Below are the code and all the weights of a small trained network. Each question names an input and a class and asks about switching units off, where a switched-off unit gives its printed mean instead of its output.

import numpy as np


def w(rows, s, z=0):
    codes = np.array(rows[::2]) - 128.0
    scale = np.full(codes.shape[1], s)
    scale[-1] = z or s
    return codes * scale


def f(y):
    return y / 2 * (1 + np.tanh(0.7978845608 * (y + 0.044715 * y**3)))


def log_softmax(a):
    a = a - a.max(-1, keepdims=True)
    return a - np.log(np.exp(a).sum(-1, keepdims=True))


def net(x, mask):
    res = np.array(x, float).reshape(1, 8) / 4 @ E
    y = f(res @ A[0][:, :-1].T + A[0][:, -1])
    res = res + np.where(mask, y, B[0][:, -1]) @ B[0][:, :-1]
    return log_softmax(res[-1] @ U[:, :-1].T + U[:, -1])


A, B = {}, {}
E = w([
[87,94,232,172,208,116,77],'x0',
[124,134,161,196,48,3,159],'x1',
[102,150,134,128,122,134,112],'x2',
[129,120,130,123,123,129,126],'x3',
[85,109,69,26,179,47,75],'x4',
[130,127,124,131,130,127,130],'x5',
[130,108,123,132,134,127,151],'x6',
[153,115,117,133,134,122,128],'x7',
],0.013)
A[0] = w([
[100,90,189,184,178,83,110,49],'N1',
[96,73,204,130,170,90,99,70],'N2',
[94,83,96,79,130,59,94,157],'N3',
[134,176,76,84,93,141,173,56],'N4',
[97,107,35,89,26,106,177,42],'N5',
[124,118,117,64,124,89,75,99],'N6',
[199,159,182,225,62,168,139,26],'N7',
[137,147,83,123,42,121,124,44],'N8',
[85,67,172,155,160,104,96,28],'N9',
[172,112,129,121,130,121,125,2],'N10',
[101,142,105,90,179,16,137,3],'N11',
[88,142,76,123,168,66,141,9],'N12',
[116,113,152,172,70,21,151,123],'N13',
[133,163,161,149,70,16,157,53],'N14',
[142,110,119,65,186,247,151,159],'N15',
],0.012,0.0021)
B[0] = w([
[223,203,96,136,97,81,157,204],'N1',
[228,236,82,187,166,127,135,202],'N2',
[66,70,166,167,30,182,228,203],'N3',
[191,171,117,133,166,116,109,190],'N4',
[229,231,129,192,135,83,119,226],'N5',
[103,120,182,146,94,184,170,186],'N6',
[37,81,234,210,26,134,180,248],'N7',
[211,164,88,112,66,139,93,188],'N8',
[205,202,73,165,129,108,140,187],'N9',
[132,166,182,104,150,166,146,126],'N10',
[77,99,196,181,103,133,203,201],'N11',
[111,92,154,107,87,193,210,171],'N12',
[67,53,100,43,254,180,47,240],'N13',
[78,91,78,38,250,121,45,235],'N14',
[52,67,90,86,159,90,46,240],'N15',
],0.0078,0.018)
U = w([
[99,100,87,90,178,109,63,252],'0',
[103,113,146,167,38,116,203,126],'1',
[248,210,94,152,115,98,130,29],'2',
],0.013,0.0036)

Each question gives the input, the list of numbers given to net, and the class t.
The units are the neurons (one row each of A and B). Each row of codes is followed by its name. A weight is (code - 128) times the scale printed after its matrix; where a second scale follows, it is the last column's (A, B and U).
mask holds one flag per neuron, in row order. A switched-off neuron (its flag False) gives its mean, the last column of its row in B, instead of its output. The means were averaged over made-up inputs and are rounded, as every weight is.
A unit's drop is (log p(t) with every unit on - log p(t) with that unit switched off) / (log p(t) with every unit on - log p(t) with every unit switched off).
The circuit of an input: a set's keep is (log p(t) with only the set's units on - log p(t) with every unit switched off) / (log p(t) with every unit on - log p(t) with every unit switched off). Starting from the 12 units with the biggest drops (on a tie, the unit counted first), units are removed one at a time, each time the one whose removal leaves the highest keep (on an exact tie, the one counted first), for as long as the keep stays at least 0.8.
units of the circuit, in order: the units of the circuit, biggest drop first
k most important neurons: the k neurons with the biggest drops, biggest first
drop of u: that unit's drop, to one decimal
input [-3,7,8,-1,4,-7,1,-7], class 0: units of the circuit, in order	N14
input [-8,3,1,-1,7,5,0,5], class 2: 3 most important neurons	N5, N7, N4
input [-5,-4,1,-8,4,0,-7,1], class 2: 3 most important neurons	N13, N14, N7
input [2,5,-3,-2,-4,1,-3,8], class 0: 2 most important neurons	N13, N14
input [-6,5,-6,7,-3,-1,1,-3], class 2: 4 most important neurons	N5, N15, N8, N4
input [-5,7,8,1,0,-7,-6,2], class 0: 2 most important neurons	N14, N13
input [-7,6,-2,5,-5,-6,-3,-8], class 2: 2 most important neurons	N5, N8
input [3,-2,-3,1,0,-6,-6,4], class 2: 4 most important neurons	N13, N14, N7, N15
input [4,-3,8,1,-1,-8,-7,-3], class 2: 3 most important neurons	N13, N14, N2
input [6,4,7,8,8,2,6,-6], class 1: 2 most important neurons	N3, N11
input [5,-1,-1,-4,4,-5,-6,7], class 2: 2 most important neurons	N7, N2
input [4,7,-7,4,-5,3,5,-1], class 0: 2 most important neurons	N13, N14
input [3,2,-2,2,-2,2,8,-7], class 2: 3 most important neurons	N15, N3, N1
input [-7,-4,-5,-3,8,0,3,0], class 1: units of the circuit, in order	N3
input [-5,0,5,-1,6,5,-6,-7], class 1: drop of N3	0.2
input [-5,-5,-2,-3,-5,-5,5,-7], class 0: drop of N2	0.3
input [-4,-8,-2,3,-6,0,7,-5], class 0: drop of N8	0.0
